Here are made-up things, facts about them, and rows of numbers that follow some of those facts. Name the thing behind each unnamed row.

Some things and their rows:
brobrek: [-1.66 -1.31 -1.30 -0.99 -0.12 -1.22 -0.97 -0.14  2.56  0.20  1.86 -1.78
 -0.71 -0.64 -3.12 -0.77 -0.25  1.69 -1.06  0.16 -0.15  1.85 -0.88 -0.88
  2.97  1.08  0.21  0.59  1.46 -0.12 -0.27 -0.74  0.31]
luske: [ 0.44 -0.13  1.38 -0.74 -0.64 -0.99 -0.56 -0.57  0.54 -0.79  1.87  0.22
  0.81 -0.70  1.62  0.79  1.49  2.34  0.86 -0.20 -0.13 -0.32 -0.38  0.30
  1.77 -0.31  2.29 -0.85 -0.71 -0.31  0.15  1.25  1.55]
breza: [-2.90 -1.51  1.98  0.12 -0.38  0.28 -0.11 -0.62 -2.33 -0.08 -0.73  0.43
 -0.15  3.31 -0.28  0.80 -2.20 -5.93  0.49  0.15 -0.14 -2.82  2.29 -2.01
 -3.67 -3.71 -3.39 -2.27  1.13  3.15 -0.80  3.25 -1.64]
denak: [-1.97  0.97 -0.65 -1.76  0.17  0.59  2.11 -0.26 -1.62  2.91 -3.16 -0.38
  0.35  2.93 -1.62  0.93  0.35 -4.55 -0.87 -1.02  1.01 -1.52  1.79 -0.95
 -3.65 -2.77 -2.45 -0.51 -0.57  0.75  0.62 -0.11 -0.86]
trotruk: [-0.55 -0.98  0.57 -0.76 -0.70 -1.05 -1.10  0.74  0.31 -0.44  0.26  0.31
  0.73 -2.61 -1.41  0.99  0.31  1.43  0.71 -1.09  0.10  0.67 -0.93 -0.08
  1.76  0.59  0.67 -0.86  0.26 -1.25  0.04 -0.03  1.30]
traskar: [-0.78 -0.74 -0.70  0.85  0.40  0.08  0.42 -1.06  1.91  0.01  2.25  0.15
 -0.82 -1.23  0.23 -0.39  0.06  1.18 -0.80  1.65 -0.04  0.61 -1.04  0.37
  1.92  0.41  0.68  1.52  1.68 -0.18 -0.10 -0.25  1.17]
brobrik: [-1.48 -1.61 -1.29 -0.35 -0.54 -1.00 -1.58  0.36  1.67 -0.77  1.84 -0.56
 -0.04 -2.21 -2.08 -0.87  0.00  1.22 -0.31 -1.04  0.37  1.04 -0.64 -0.51
  2.71  0.61 -0.69  0.36  1.04 -0.69  0.05 -0.22  0.49]
dregris: [-0.54 -0.62  1.39 -1.40 -0.27 -1.42 -0.75  0.42 -0.06 -0.15  0.44 -1.06
  0.88 -1.72 -2.59  0.67  0.67  1.48  0.03 -0.61  0.02  0.35 -0.37  0.09
  1.80  0.12  1.64 -1.20  0.23 -0.40  0.47  1.17  1.40]
dofe: [ 0.72 -0.59  2.07  1.10  0.79 -0.28  0.25  0.00 -0.38  0.11  1.28  0.02
  0.94 -1.77  0.62  0.17  1.60  1.90  0.17  0.40  0.22 -1.22 -0.73  0.50
  1.16 -0.42  2.54 -0.78 -0.31 -0.05 -0.19  1.51  2.89]
patigri: [-0.90  0.73 -1.80 -1.37 -1.07 -0.01  1.03 -1.68  2.16 -1.20  1.77  0.13
  0.31 -0.56  0.89  0.28 -1.03  1.90  0.74  2.17 -0.67  1.79 -1.10 -0.97
  2.53  1.84  0.40  1.26  0.84 -0.20  0.11 -0.76 -0.14]
genin: [-1.96 -1.09  1.79 -0.48 -0.63  0.69 -1.61  0.28 -1.75 -1.81  1.00  1.59
 -0.99  2.71  1.88  0.89 -1.79 -5.03  3.27 -1.41  0.82 -3.42  2.11 -1.58
 -3.65 -3.83 -4.06 -1.53 -0.15  3.76 -0.68  3.78 -2.53]
gafli: [ 3.98  1.25 -1.68  6.06 -1.29  0.88  2.05  0.77  0.95  2.13 -4.12 -0.83
 -1.20  1.29 -0.35 -0.02  2.29 -4.39 -0.13 -6.04 -1.46 -2.48 -0.30 -0.81
 -2.19  1.55 -1.19 -0.78 -0.74  1.83  0.41  3.53 -2.62]
popeli: [-1.35 -1.85 -1.21  0.98 -0.55 -0.57 -1.44 -1.68  2.69 -0.16  1.66 -0.08
 -0.56 -1.02 -0.48 -0.87  0.18  1.79 -0.68  0.64  0.25  1.35 -1.15 -0.29
  3.93  0.21 -0.41  0.52  1.41 -0.23 -0.20 -0.38  1.05]
gedril: [-2.07 -0.03 -1.48 -0.88  1.56  0.46  0.09  0.71  0.78 -1.19  2.56 -1.23
  0.49 -2.94 -2.54 -0.91 -1.85  0.79 -0.70  0.11 -0.10  2.30 -2.06  0.08
  1.91  0.77  0.34  1.54  0.46  0.20  0.06 -1.75 -1.38]
drator: [-0.71  0.81 -1.05 -0.96  0.17 -0.76 -0.98 -0.38  3.01 -1.57  4.27 -0.49
 -2.15  0.36  1.12 -2.05 -0.32  2.55  0.62  0.73  0.78  1.06 -0.44 -0.37
  1.74  1.54  1.07  2.01  0.87  0.12 -0.59 -0.82 -0.90]
damal: [ 1.04 -2.10 -0.11  1.99  0.54  1.61 -1.28 -0.44 -2.32  0.16 -1.74  0.42
 -0.80  2.63  0.26 -1.14  1.77 -5.24 -1.18 -1.19  0.91 -0.58  2.85  1.55
 -2.07  0.81 -1.45 -1.55 -1.35  0.72 -0.45  0.61 -1.49]
tozokor: [-1.04 -0.55  0.45 -1.35 -1.50 -0.96 -0.79 -0.41  0.53 -0.87  0.91  0.41
  0.73 -1.37 -0.52  1.10  0.19  1.59  0.57  0.57 -0.02  0.69 -0.79 -0.94
  2.37  0.60  0.32 -1.17  0.41 -0.78  0.23  1.15  1.95]

Facts:
brobrek ε [rigrun, drefen, bapo, neplus, nizin, dregris]
brobrik ε [trotruk, brogu]
butrim ε [drefen, redruk, skabri, flolakli, denak, geka]
drator ε [pibi, mikistuk, zutril, floru, kiles, drobrir, graplus]
drefo ε [dubral, brogu, neplus, pagil, dregris, gipedru]
driklar ε [muvel, nubruskal, brote]
fiklokla ε [dubral, gafli, zepleki, dofe, damal]
flepak ε [brenur, dramil, graplus, luske, klestul]
flodil ε [floru, pakan]
floster ε [zude, dramil, medres, dofe, stifol]
gedril ε [bebem, flistubrul, pagil, trokis, panu]
greri ε [bogo, muvel, brobrem, branok, nolipo, roflir, skodrur, dofe, luske]
guno ε [drefen, rabudra, medres]
kidutruk ε [stufluk, kiles]
klaba ε [stufluk, meris, drobrir, gipedru, luske]
klodi ε [rigrun, brogu]
labron ε [dabo, flistubrul, grivor]
lemor ε [brenur, dramil, troplin, lustim, skunu]
listim ε [drikor]
lofim ε [zutril, dabo, klelun]
mogon ε [pibi, mikistuk, muvel, branok, bapo, skunu]
morem ε [dagem, bebem]
nefa ε [bapo, breza, seklumo]
patigri ε [ploflir, brenur, skever]
pemur ε [voram, begrik]
piflar ε [muvel, skodrur, dofe, fliklenu]
plaklon ε [rigrun, vita, tozokor, klestul]
plifim ε [begrik]
pluflom ε [pupu, genin, drikor]
popeli ε [rigrun, kadiflik, grodruda, nolipo, roflir]
pupes ε [flistubrul, skunu]
rasten ε [trotrom, kozur, zosok]
tadregral ε [zude, rabudra, bapo, zulan]
togubu ε [rabudra, skabri, mifan, seklumo, voram]
trare ε [zutril, dofe]
traskar ε [bogo, dutru, stifol]
trastek ε [zutril, kiles, genin, meris]
trito ε [muvel]
vorum ε [dabre, dramil, skabri, medres, skodrur, skunu]
Ψ 352 <- bapo, bogo, brenur, bresom, breza, brobrek, brobrem, brobrik, brote, damal, denak, dofe, drakla, dramil, drator, drefen, driklar, drikor, drobrir, dubral, fligrel, flodil, flolakli, flosok, floster, gedril, gipedru, graplus, greri, grivor, grodruda, kevotim, kidutruk, kiles, klaba, klelun, klestul, lemor, listim, lustim, mogon, morem, nastil, nefa, neplus, piflar, plaklon, plifim, ploflir, popeli, pupes, rasten, roflir, seklumo, skabri, skunu, togubu, traskar, trastek, trokis, trotruk, vita, voram, vorum, zosok, zude, zulan, zutril
Ψ 852 <- bebem, begrik, branok, brogu, butrim, dabo, dabre, dagem, diskim, drefo, dregris, dutru, fiklokla, flepak, fliklenu, flistubrul, floru, gafli, geka, genin, guno, kadiflik, kezir, klodi, kozur, labron, lofim, luske, medres, meris, mifan, mikistuk, muvel, nizin, nolipo, nubruskal, pagil, pakan, panu, patigri, pemur, pibi, pluflom, pupu, rabudra, redre, redruk, rigrun, skever, skodrur, stifol, stufluk, tadregral, tozokor, trare, trito, troplin, trotrom, zepleki
begrik σ: nolipo, lofim, kiles, pakan
bresom σ: rasten, kozur, meris
breza σ: drakla
brote σ: vorum, tozokor, klaba
dabre σ: bogo, drator
dagem σ: trito, butrim, luske
damal σ: bogo
denak σ: drefen, lofim, nefa
diskim σ: brenur, lofim, mifan
dramil σ: kevotim, flolakli
drefo σ: geka
dutru σ: plifim
fligrel σ: dabo, kozur
flistubrul σ: togubu, kevotim, zulan, lustim
flosok σ: flodil, brogu, fliklenu
floster σ: zepleki, bebem, skunu
gafli σ: morem, kozur
genin σ: plifim, skabri, drakla, klaba
gipedru σ: trotrom
graplus σ: klelun
greri σ: troplin, geka
kadiflik σ: redruk, togubu, pakan
klestul σ: kezir, kozur, grivor, nefa
klodi σ: skodrur
labron σ: dubral, brogu
listim σ: klelun
muvel σ: togubu, rasten, medres
nastil σ: pemur, meris
nubruskal σ: fliklenu
ploflir σ: geka
pluflom σ: kezir
pupes σ: nizin, lustim
rabudra σ: redruk, kozur
redre σ: roflir, kidutruk, lustim
rigrun σ: zutril, troplin, pakan
seklumo σ: brenur, pupu, mifan, grivor
skever σ: neplus
stifol σ: gedril, nolipo
trastek σ: kozur
trokis σ: drefen, brobrem, drakla
voram σ: mifan
zude σ: pemur, rasten, nolipo

Name these rows:
No name comes twice in this set of rows, the named rows included.
[-0.06 -0.54 -2.14  0.42  1.58  2.23 -0.43  0.10 -0.87 -1.09 -0.06 -0.16
 -0.94  2.41  0.18 -2.03 -0.73 -4.32 -0.51 -0.84 -0.06  0.70  2.01  0.88
 -2.05  1.78 -1.70  0.07 -1.39  1.29  0.13 -1.51 -3.84]	labron
[ 0.72  0.53 -1.77  2.23 -1.60  0.73 -1.14  1.37  0.31  1.04 -0.29 -0.30
 -0.25 -2.77 -0.23  0.30 -2.83  2.73  1.43  1.92 -0.04  1.12 -3.24  0.10
  0.81 -0.59 -2.54  2.89  1.64 -1.06  0.65 -3.24  0.94]	rasten
[ 0.35  0.23 -2.16  0.99 -0.41  0.70 -0.67  0.84  1.37 -0.03 -0.26  0.40
 -2.58  3.14  0.86 -1.23  0.27 -3.49  0.52 -2.93  1.03 -0.59  2.19 -0.35
 -2.43  0.01 -3.12  1.88 -0.60  0.75 -0.40 -1.22 -3.46]	pluflom
[-0.16  1.03 -0.35 -1.08  0.01  1.47  0.74  0.59 -3.79  3.67 -5.10 -1.25
  1.23  2.36 -0.71  1.15 -0.76 -2.29 -0.44 -0.75  0.98 -1.10 -0.18  0.83
 -5.63 -3.53 -3.85  1.81 -1.49  0.24  1.23 -2.38 -0.49]	begrik
[-1.81 -0.05  2.02 -1.90 -0.24 -1.41  0.75  0.22 -0.90  0.32  0.86 -0.34
  0.86 -1.44 -1.73  1.98  0.01  0.79  0.39  0.78  0.21 -0.84 -0.26 -1.16
  0.17 -1.23  0.79 -1.43  1.43  0.29 -0.01  1.49  1.75]	drefen
[ 1.25 -0.34 -0.45 -0.10 -0.35 -0.10 -1.31  0.83 -0.45 -0.93  1.72  0.72
 -0.64 -1.28  0.16  0.15  0.32  1.42  0.47  2.61  0.40  1.50  0.27  0.59
  1.22  1.99  0.64 -0.03  0.82 -0.68 -0.46 -1.92  0.75]	kevotim
[ 0.67  1.30  1.14 -0.02  0.85 -0.32  0.65  2.04  0.49 -1.05  1.69 -0.25
  0.17 -2.97  0.34  0.53 -0.34  1.88  1.58 -0.52 -0.70 -0.25 -1.10  0.00
  0.58  1.31  2.52 -0.51 -0.21  0.80  0.46  0.36  0.04]	dabo
[ 0.39 -1.27 -0.16 -0.23 -0.20  0.63 -1.74  0.16 -2.24  0.07 -2.49 -0.17
  0.36  2.36 -0.18 -0.53  1.68 -3.77 -0.07 -3.24  0.69 -0.78  1.86  0.51
 -2.06 -0.50 -1.88 -0.97 -2.86  0.88  0.52  1.23 -2.06]	gipedru
[-1.37 -1.76  0.43  1.66 -0.01  3.15  1.60 -3.27  2.28  1.53 -2.95  2.48
 -0.58  5.39 -0.79 -4.96 -2.54  0.36 -2.53 -4.46 -2.23  0.47  1.50  3.06
 -0.06 -0.92 -3.24  3.02 -0.98  0.22 -4.60  1.61 -3.38]	greri
[ 0.48  0.93 -0.40  0.89  0.41  1.84 -2.01 -0.49 -4.87  4.10 -6.10 -2.39
  2.33  3.19 -0.02 -0.01 -1.12 -1.63 -0.47  1.14  0.64 -1.36 -2.10  1.64
 -4.31 -3.95 -3.36  1.97 -1.76  1.07  2.20 -0.14 -1.35]	zude
[ 0.28 -1.37  0.22 -0.17 -1.32  1.26 -1.51 -1.77 -3.44  1.85 -5.24  0.42
  2.05  3.09 -1.16 -0.30  1.09 -2.01 -0.50 -2.95 -0.10 -0.50  0.52  1.63
 -1.90 -1.18 -3.11 -0.54 -2.43 -0.30 -0.28  1.12  0.00]	rigrun

The same things again, as new rows of numbers:
Named rows:
diskim: [-0.83 -0.26 -1.14  1.98  1.88 -1.43 -1.20  0.44 -0.06 -0.81 -2.05  2.33]
nastil: [ 0.01  0.37 -0.67  3.75  0.73 -1.85 -0.73  0.53 -0.03  0.07 -1.20  0.36]
meris: [-0.75  1.10 -2.20 -0.47 -1.42 -0.59  0.76  1.06 -1.19 -1.61  1.14  1.86]
klaba: [-0.88 -1.20  2.32 -5.22  0.67 -1.38  2.39 -0.17  0.97  0.45  0.90  2.92]
breza: [-0.89  0.08  3.35 -0.96  1.20 -0.41 -0.92  0.02  0.19 -0.07 -1.26  2.56]
labron: [ 0.82 -0.55 -1.38  3.53  0.42  1.33  0.64 -1.63  2.28  2.36 -0.08  0.61]
morem: [-0.87 -2.23 -1.58  1.73 -0.58 -0.58  0.71  0.87  0.60  0.32  0.82  1.29]
damal: [ 0.33  1.28 -0.10  0.06  0.82  0.82 -0.61 -0.80  0.65 -1.36 -0.93 -1.30]
dutru: [-1.07  0.56  3.07 -1.55  2.00 -0.30  0.29 -0.37  0.41  1.09 -1.63  1.16]
flepak: [ 1.00 -0.70 -0.54 -0.35  0.23 -0.40  1.13 -0.72  0.03  1.28  0.42 -1.26]
klestul: [-1.57  0.64 -0.31  3.68  1.46 -1.00 -1.34 -0.10 -1.14 -1.07 -2.12  2.28]
stifol: [-0.08  0.66 -0.55  2.11  1.08 -0.28 -0.45  0.43 -1.31 -0.88 -1.67 -0.37]
vita: [-0.06  0.90  0.51 -0.72 -0.14  0.60 -0.37 -0.41  0.49 -0.51  0.18 -1.65]
skunu: [ 0.81  0.29  0.22 -1.65 -0.86  3.55  0.14 -0.33 -0.10 -0.81  0.43 -1.01]
skodrur: [ 0.00  0.71  0.04 -2.45 -0.89  2.35 -0.23 -0.36 -0.11  0.13  0.44 -1.07]
dofe: [-0.03  1.18  0.44 -0.88  0.07  2.20  0.18 -0.55 -0.29 -0.13 -0.46 -0.97]
panu: [ 0.83 -0.27  0.28  0.44 -0.31  2.02  0.62 -0.15  1.27 -1.21  0.17 -0.36]

Which thing is each row?
No name comes twice in this set of rows, the named rows included.
[ 0.76 -0.98 -0.63 -2.14 -0.93  1.47  0.51  1.23 -1.40 -2.01 -0.11 -2.23]	troplin
[-0.91 -0.08 -2.59 -1.46 -0.46 -0.03 -0.77  0.79 -0.29 -1.07 -0.09  2.98]	pupu
[ 1.16 -2.71  0.62 -1.99 -0.41 -0.19 -0.77 -0.55  0.53  0.30  0.80 -1.37]	butrim
[-1.64 -0.21  2.80  1.94  2.19  0.43  0.51  0.20  0.89 -1.90 -1.52  2.54]	trokis
[-0.37  1.40 -0.10  3.62  0.88 -2.73 -0.24  0.66 -1.25 -1.49 -1.70 -1.39]	kadiflik
[-2.18 -0.28 -2.93 -0.87 -1.72 -0.06 -0.67  1.98 -0.43  2.06  0.99  1.04]	kozur
[ 0.84  0.30 -1.07 -2.15 -1.07  2.28  1.16  0.25  0.71 -0.63  0.64 -0.41]	klelun
[ 0.10  0.04 -1.83 -1.82 -1.23 -0.40  0.63  1.81 -1.19 -1.54  0.89  0.62]	pakan
[-2.25 -0.98 -1.41  0.64 -1.36  1.79  0.50  0.98 -0.28 -1.08  0.20  2.41]	grivor
[-1.41 -3.27 -0.03 -1.28 -0.98 -1.43 -0.72  0.45 -0.93  0.49  1.09  2.85]	nefa
[-0.41  2.47  0.47  4.17  0.48 -0.80 -0.01  0.40 -1.55  0.00 -1.78 -0.88]	muvel
[-0.08 -0.61 -2.17  0.64  0.99 -2.61 -0.22  0.21  0.06  0.48 -1.19  2.94]	pluflom
[-0.94 -1.22  3.18 -3.77  0.07 -0.21 -0.37  0.79  0.89  1.94  0.49  2.05]	plifim

Now the same things, written a new way:
Some rows with their names:
geka: [ 0.81  1.54 -3.30  1.32  1.33 -0.32 -1.79  1.81 -4.48 -2.85 -1.75  4.53]
ploflir: [ 1.37  4.98 -3.05 -0.24  1.68  0.63 -2.22  3.21 -3.23 -3.84  0.11  6.03]
butrim: [ 0.15  0.46  1.23  1.93 -1.79 -0.35  0.00  0.79 -1.92  1.17 -0.59  1.45]
flolakli: [-0.14 -0.65 -2.39  1.44  0.40 -0.97  0.11  0.02 -0.54  0.45 -1.32  3.26]
patigri: [-0.44  0.87  0.99  1.39 -1.98 -1.23  0.17  0.99 -1.32 -0.43 -0.30  0.78]
skever: [ 0.27  2.59 -2.15 -0.07  0.24 -0.25 -0.11  1.16  1.36  0.07  0.83  4.49]
gipedru: [ 0.49  2.26 -2.49 -0.47  0.25  0.41  0.36  1.23  1.32  0.05  0.76  4.30]
vorum: [-0.47  1.30  1.73  2.39 -2.28 -2.62 -0.75  0.91 -1.24  0.00 -0.01  1.53]
listim: [ 0.77  3.08  2.10 -1.09 -2.03  1.08  0.41  2.48  1.32  1.08 -0.84  2.94]
flosok: [ 0.58  2.26 -1.84 -0.38  0.27  0.03  0.01  1.31  1.87  0.41  0.50  4.91]
flepak: [-0.51  1.22  1.00  1.62 -2.06 -1.74  0.05  1.02 -1.09 -0.71  0.08  0.61]
lustim: [-0.43 -0.21 -2.28  1.18  0.35 -1.71  0.40  0.44  0.19  0.06 -1.35  3.17]
flistubrul: [-0.73  3.20 -1.53 -0.65  0.50 -1.35  0.89  1.97  2.35 -0.26  0.22  4.41]
dofe: [ 1.04 -1.15 -2.26  1.20 -0.67 -1.27 -1.96 -0.40  0.14 -0.96 -1.44  3.00]
diskim: [ 2.83  2.78 -2.75  3.01  0.87  1.84  0.93 -0.84  2.01 -1.49  7.02  3.81]
bapo: [-0.12 -0.78 -2.23  1.94 -0.15 -0.53 -0.13  0.08 -1.10  1.17 -0.95  3.61]
bresom: [-1.79  3.37 -3.05 -2.57 -0.01  0.19 -3.50 -0.58  0.91  2.40  2.12  3.83]

Name these rows:
No name comes twice in this set of rows, the named rows included.
[-0.83 -0.63 -3.98  0.80 -1.71  0.23  2.10  0.95 -0.85  0.35 -1.01  2.75]	brogu
[ 0.23  2.43 -1.20 -1.07  0.39 -0.46  0.27  1.81  2.44  0.16 -0.95  4.68]	graplus
[ 0.41 -0.52 -2.62  1.71  0.66 -0.50  0.10 -0.70 -0.40 -0.40 -0.05  2.78]	pupu
[ 1.17  3.43  1.32 -0.72 -1.72  1.58 -0.72  0.93  0.34  0.36  1.65  2.03]	pluflom
[ 0.08 -0.77 -2.73  1.37 -0.39 -1.27 -0.69 -0.04 -0.31 -0.22 -0.93  3.23]	branok
[ 1.94  0.49  1.20  1.34 -1.06  0.52  0.29 -0.17 -0.54 -1.45  0.78  0.00]	lofim
[-0.30 -0.39 -1.76  1.84  0.77 -1.46 -0.08  0.21 -0.63  0.95 -1.15  3.52]	skabri
[ 0.02 -0.42 -2.39  0.13  0.69 -0.64 -0.42 -0.58 -0.14  0.02 -1.39  2.50]	meris
[-0.74  4.62  0.17 -4.51 -1.09  1.97 -5.16 -1.50 -0.30  1.89  2.95  0.40]	trastek
[ 1.63 -0.15 -2.53  3.78  1.01  0.33  0.78 -1.57 -0.22 -0.53  3.39  2.75]	mifan
[ 0.50  0.44  1.02  0.93 -2.01 -0.12  0.05  0.62 -1.23  0.12 -1.10  0.97]	flodil
[ 2.95  2.55 -1.64  3.20  1.68  2.27  0.31 -0.88  1.30  0.32  5.94  4.42]	voram
[ 0.27  0.40  1.01  1.50 -2.54 -0.63 -0.50  0.73 -1.36  0.16 -0.49  1.35]	traskar
[-0.60 -0.37 -2.55  1.00  0.39 -1.18 -0.64 -0.39 -0.68  0.97 -0.81  3.00]	redruk

